Here is a tiny trained network, its code and every weight. The questions are about switching its units off for an input and a class, where a switched-off unit gives its printed mean instead of its output.

import numpy as np


def w(rows, s, z=0):
    codes = np.array(rows[::2]) - 128.0
    scale = np.full(codes.shape[1], s)
    scale[-1] = z or s
    return codes * scale


def f(y):
    return np.maximum(y, 0)


def log_softmax(a):
    a = a - a.max(-1, keepdims=True)
    return a - np.log(np.exp(a).sum(-1, keepdims=True))


def net(x, mask):
    res = np.array(x, float).reshape(1, 3) / 4 @ E
    y = f(res @ A[0][:, :-1].T + A[0][:, -1])
    res = res + np.where(mask, y, B[0][:, -1]) @ B[0][:, :-1]
    return log_softmax(res[-1] @ U[:, :-1].T + U[:, -1])


A, B = {}, {}
E = w([
[151,33,232,209],'x0',
[254,227,127,203],'x1',
[17,226,186,182],'x2',
],0.0057)
A[0] = w([
[121,188,44,50,99],'N1',
[122,180,49,49,123],'N2',
[225,203,143,197,114],'N3',
[164,2,231,192,102],'N4',
[219,191,140,190,140],'N5',
[112,193,42,59,106],'N6',
[2,243,202,186,165],'N7',
[220,190,139,197,124],'N8',
[120,139,132,118,248],'N9',
[35,37,153,72,90],'N10',
[239,12,34,68,185],'N11',
[172,9,224,196,106],'N12',
[37,51,128,94,78],'N13',
[2,248,193,190,187],'N14',
[130,170,23,47,127],'N15',
[235,189,143,193,118],'N16',
[221,215,147,211,130],'N17',
[119,191,45,56,87],'N18',
[113,198,45,65,134],'N19',
[132,163,49,41,150],'N20',
[152,39,209,207,78],'N21',
[21,26,159,66,91],'N22',
],0.0052,0.0017)
B[0] = w([
[112,202,196,185,191],'N1',
[123,192,194,173,192],'N2',
[62,184,71,58,200],'N3',
[101,231,193,160,215],'N4',
[60,168,72,56,197],'N5',
[120,202,192,187,192],'N6',
[239,43,179,36,224],'N7',
[58,180,68,54,196],'N8',
[166,107,129,113,168],'N9',
[56,193,77,58,205],'N10',
[235,100,197,44,254],'N11',
[105,235,197,159,213],'N12',
[68,183,73,53,191],'N13',
[253,24,178,34,228],'N14',
[134,192,184,161,202],'N15',
[63,185,70,59,200],'N16',
[72,163,77,62,208],'N17',
[111,205,190,195,188],'N18',
[128,186,195,178,195],'N19',
[139,185,190,152,198],'N20',
[77,245,196,175,193],'N21',
[60,202,82,59,215],'N22',
],0.0057,0.005)
U = w([
[28,156,23,66,105],'0',
[109,175,212,238,106],'1',
[239,78,163,60,135],'2',
[133,83,82,177,231],'3',
[125,38,20,243,3],'4',
[123,35,25,255,6],'5',
],0.0094,0.0059)

Each question gives the input, the list of numbers given to net, and the class t.
The units are the neurons (one row each of A and B). Each row of codes is followed by its name. A weight is (code - 128) times the scale printed after its matrix; where a second scale follows, it is the last column's (A, B and U).
mask holds one flag per neuron, in row order. A switched-off neuron (its flag False) gives its mean, the last column of its row in B, instead of its output. The means were averaged over made-up inputs and are rounded, as every weight is.
A unit's drop is (log p(t) with every unit on - log p(t) with that unit switched off) / (log p(t) with every unit on - log p(t) with every unit switched off).
The circuit of an input: a set's keep is (log p(t) with only the set's units on - log p(t) with every unit switched off) / (log p(t) with every unit on - log p(t) with every unit switched off). Starting from the 12 units with the biggest drops (on a tie, the unit counted first), units are removed one at a time, each time the one whose removal leaves the highest keep (on an exact tie, the one counted first), for as long as the keep stays at least 0.8.
circuit, biggest first: the units of the circuit, biggest drop first
unit that matters most: the unit with the biggest drop
top k neurons: the k neurons with the biggest drops, biggest first
drop when u is switched off: that unit's drop, to one decimal
input [-3,1,8], class 2: circuit, biggest first -> N14, N7
input [4,3,8], class 2: circuit, biggest first -> N14, N7
input [3,-3,8], class 2: circuit, biggest first -> N14, N7
input [6,-6,-4], class 0: circuit, biggest first -> N22, N10
input [2,-1,1], class 3: unit that matters most -> N11
input [-4,3,7], class 2: top 2 neurons -> N14, N7
input [5,-8,-7], class 0: top 3 neurons -> N22, N10, N13
input [5,-6,-6], class 0: drop when N10 is switched off -> 0.5
input [5,5,7], class 2: drop when N7 is switched off -> 0.4
input [-7,6,-5], class 1: drop when N3 is switched off -> -0.1
